Here is a tiny trained network, its code and every weight. The questions are about switching its units off for an input and a class, where a switched-off unit gives its printed mean instead of its output.

import numpy as np


def w(rows, s, z=0):
    codes = np.array(rows[::2]) - 128.0
    scale = np.full(codes.shape[1], s)
    scale[-1] = z or s
    return codes * scale


def norm(h):
    return h / np.sqrt((h * h).mean(-1, keepdims=True) + 1e-5)


def f(y):
    return y / 2 * (1 + np.tanh(0.7978845608 * (y + 0.044715 * y**3)))


def log_softmax(a):
    a = a - a.max(-1, keepdims=True)
    return a - np.log(np.exp(a).sum(-1, keepdims=True))


def net(x, mask):
    res = np.array(x, float).reshape(1, 3) / 4 @ E
    u = 0
    for l in range(3):
        y = f(norm(res) @ A[l][:, :-1].T + A[l][:, -1])
        res = res + np.where(mask[u : u + 3], y, B[l][:, -1]) @ B[l][:, :-1]
        u += 3
    return log_softmax(norm(res)[-1] @ U[:, :-1].T + U[:, -1])


A, B = {}, {}
E = w([
[81,1,143,84,98],'x0',
[188,127,157,91,23],'x1',
[129,133,107,154,104],'x2',
],0.0072)
A[0] = w([
[115,120,106,108,187,47],'L0N1',
[40,103,114,209,199,16],'L0N2',
[143,1,56,128,155,2],'L0N3',
],0.009,0.0016)
B[0] = w([
[59,218,35,164,105,156],'L0N1',
[140,134,41,3,140,254],'L0N2',
[163,89,239,190,165,213],'L0N3',
],0.0073,0.0055)
A[1] = w([
[11,44,197,126,168,254],'L1N1',
[241,242,120,248,255,127],'L1N2',
[203,122,155,103,56,148],'L1N3',
],0.0068,0.0052)
B[1] = w([
[197,220,136,233,63,253],'L1N1',
[173,52,217,210,51,242],'L1N2',
[3,207,134,95,188,190],'L1N3',
],0.0082,0.0058)
A[2] = w([
[138,254,13,190,127,249],'L2N1',
[52,241,172,41,8,125],'L2N2',
[124,136,216,57,71,24],'L2N3',
],0.0058,0.0016)
B[2] = w([
[64,96,104,1,145,254],'L2N1',
[93,86,17,37,210,215],'L2N2',
[137,157,72,207,205,158],'L2N3',
],0.0096,0.0048)
U = w([
[144,156,34,69,153,2],'0',
[218,129,246,192,58,254],'1',
],0.013,0.00098)

Each question gives the input, the list of numbers given to net, and the class t.
The units are the neurons (one row each of A and B). Each row of codes is followed by its name. A weight is (code - 128) times the scale printed after its matrix; where a second scale follows, it is the last column's (A, B and U).
mask holds one flag per neuron, layer by layer. A switched-off neuron (its flag False) gives its mean, the last column of its row in B, instead of its output. The means were averaged over made-up inputs and are rounded, as every weight is.
A unit's drop is (log p(t) with every unit on - log p(t) with that unit switched off) / (log p(t) with every unit on - log p(t) with every unit switched off).
The circuit of an input: a set's keep is (log p(t) with only the set's units on - log p(t) with every unit switched off) / (log p(t) with every unit on - log p(t) with every unit switched off). Starting from all 9 units, units are removed one at a time, each time the one whose removal leaves the highest keep (on an exact tie, the one counted first), for as long as the keep stays at least 0.8.
units of the circuit, in order: the units of the circuit, biggest drop first
top k neurons: the k neurons with the biggest drops, biggest first
drop of u: that unit's drop, to one decimal
input [7,7,4], class 0: units of the circuit, in order	(L1N2)
input [4,6,4], class 0: top 2 neurons	(L1N3, L2N2)
input [5,7,7], class 0: top 3 neurons	(L1N3, L2N2, L1N2)
input [-8,8,0], class 0: top 3 neurons	(L0N3, L1N3, L2N2)
input [3,2,1], class 1: top 2 neurons	(L0N2, L0N3)
input [-5,-4,6], class 1: top 2 neurons	(L1N2, L2N2)
input [7,-3,8], class 1: drop of L0N3	0.1
input [7,-1,-2], class 1: drop of L2N2	0.0
input [3,1,-5], class 1: drop of L1N3	0.0
input [-5,-2,6], class 1: drop of L1N2	1.8
